Here is a tiny trained network, its code and every weight. The questions are about switching its units off for an input and a class, where a switched-off unit gives its printed mean instead of its output.

import numpy as np


def w(rows, s, z=0):
    codes = np.array(rows[::2]) - 128.0
    scale = np.full(codes.shape[1], s)
    scale[-1] = z or s
    return codes * scale


def f(y):
    return np.maximum(y, 0)


def log_softmax(a):
    a = a - a.max(-1, keepdims=True)
    return a - np.log(np.exp(a).sum(-1, keepdims=True))


def net(x, mask):
    res = np.array(x, float).reshape(1, 4) / 4 @ E
    y = f(res @ A[0][:, :-1].T + A[0][:, -1])
    res = res + np.where(mask, y, B[0][:, -1]) @ B[0][:, :-1]
    return log_softmax(res[-1] @ U[:, :-1].T + U[:, -1])


A, B = {}, {}
E = w([
[156,96,206,148,75,173],'x0',
[248,126,113,55,99,72],'x1',
[116,214,178,144,112,89],'x2',
[132,127,128,131,131,128],'x3',
],0.018)
A[0] = w([
[117,158,56,90,154,73,63],'neuron 0',
[125,190,159,200,151,124,148],'neuron 1',
[75,63,93,129,134,177,169],'neuron 2',
[151,86,181,162,66,125,57],'neuron 3',
[113,179,34,110,175,112,103],'neuron 4',
[157,248,153,107,82,92,75],'neuron 5',
[155,63,77,88,113,160,107],'neuron 6',
[169,88,209,121,47,172,3],'neuron 7',
[190,141,134,30,70,94,158],'neuron 8',
[132,193,160,119,93,84,38],'neuron 9',
[111,187,155,202,143,112,127],'neuron 10',
[61,153,114,199,123,166,188],'neuron 11',
[170,113,191,128,72,180,24],'neuron 12',
[220,167,68,87,77,140,149],'neuron 13',
[142,233,154,108,87,99,114],'neuron 14',
[195,108,115,92,110,78,149],'neuron 15',
[163,135,133,51,112,62,144],'neuron 16',
[128,144,91,136,160,101,46],'neuron 17',
[206,134,125,41,102,87,136],'neuron 18',
[144,154,65,115,172,79,74],'neuron 19',
[149,54,51,111,128,156,69],'neuron 20',
[147,32,100,65,144,152,95],'neuron 21',
],0.016,0.0042)
B[0] = w([
[172,204,161,45,179,40,196],'neuron 0',
[141,72,55,132,64,169,195],'neuron 1',
[106,130,84,160,55,230,202],'neuron 2',
[125,166,165,56,189,67,191],'neuron 3',
[136,189,198,90,232,28,205],'neuron 4',
[220,74,45,151,78,135,224],'neuron 5',
[225,96,51,151,73,142,201],'neuron 6',
[186,202,185,4,185,11,222],'neuron 7',
[46,81,185,167,139,190,251],'neuron 8',
[206,84,56,143,93,96,189],'neuron 9',
[141,83,117,113,88,217,198],'neuron 10',
[30,136,185,121,92,201,227],'neuron 11',
[123,182,180,36,156,31,202],'neuron 12',
[59,112,165,158,107,199,233],'neuron 13',
[236,39,53,167,97,164,213],'neuron 14',
[92,101,165,172,150,209,224],'neuron 15',
[68,158,127,121,109,176,221],'neuron 16',
[121,185,157,65,117,104,159],'neuron 17',
[62,96,182,177,157,209,253],'neuron 18',
[152,187,175,49,190,54,189],'neuron 19',
[218,80,69,179,92,126,204],'neuron 20',
[232,103,63,168,75,139,212],'neuron 21',
],0.011,0.024)
U = w([
[2,108,143,166,121,209,241],'0',
[209,71,18,150,85,144,120],'1',
[130,185,178,56,169,47,5],'2',
],0.015,0.0028)

Each question gives the input, the list of numbers given to net, and the class t.
The units are the neurons (one row each of A and B). Each row of codes is followed by its name. A weight is (code - 128) times the scale printed after its matrix; where a second scale follows, it is the last column's (A, B and U).
mask holds one flag per neuron, in row order. A switched-off neuron (its flag False) gives its mean, the last column of its row in B, instead of its output. The means were averaged over made-up inputs and are rounded, as every weight is.
A unit's drop is (log p(t) with every unit on - log p(t) with that unit switched off) / (log p(t) with every unit on - log p(t) with every unit switched off).
The circuit of an input: a set's keep is (log p(t) with only the set's units on - log p(t) with every unit switched off) / (log p(t) with every unit on - log p(t) with every unit switched off). Starting from the 12 units with the biggest drops (on a tie, the unit counted first), units are removed one at a time, each time the one whose removal leaves the highest keep (on an exact tie, the one counted first), for as long as the keep stays at least 0.8.
circuit, biggest first: the units of the circuit, biggest drop first
most important unit: the unit with the biggest drop
top k neurons: the k neurons with the biggest drops, biggest first
drop of u: that unit's drop, to one decimal
input [6,-4,-6,3], class 1: most important unit -> neuron 2
input [-8,-2,7,7], class 2: top 3 neurons -> (neuron 4; neuron 0; neuron 19)
input [7,8,7,8], class 0: top 2 neurons -> (neuron 8; neuron 18)
input [7,-2,6,2], class 2: top 4 neurons -> (neuron 7; neuron 12; neuron 3; neuron 21)
input [0,-5,-6,1], class 1: top 2 neurons -> (neuron 8; neuron 18)
input [7,3,-6,7], class 2: top 3 neurons -> (neuron 7; neuron 12; neuron 3)
input [-2,7,-6,-3], class 0: top 3 neurons -> (neuron 18; neuron 8; neuron 13)
input [7,8,-3,2], class 0: top 3 neurons -> (neuron 8; neuron 18; neuron 13)
input [-7,-1,8,4], class 1: top 2 neurons -> (neuron 14; neuron 5)
input [-4,7,7,-8], class 0: top 4 neurons -> (neuron 8; neuron 18; neuron 13; neuron 16)
input [-7,-2,7,-6], class 1: top 4 neurons -> (neuron 14; neuron 5; neuron 7; neuron 1)
input [-5,-4,5,-8], class 1: top 2 neurons -> (neuron 7; neuron 1)
input [7,5,3,-7], class 2: top 2 neurons -> (neuron 7; neuron 12)
input [8,-6,-4,-5], class 2: circuit, biggest first -> (neuron 7)
input [6,7,4,7], class 0: top 2 neurons -> (neuron 8; neuron 18)
input [-2,3,2,-6], class 0: drop of neuron 19 -> 0.0
input [-6,-6,-8,3], class 1: drop of neuron 20 -> 0.1
input [7,-4,-6,3], class 2: drop of neuron 7 -> 0.5
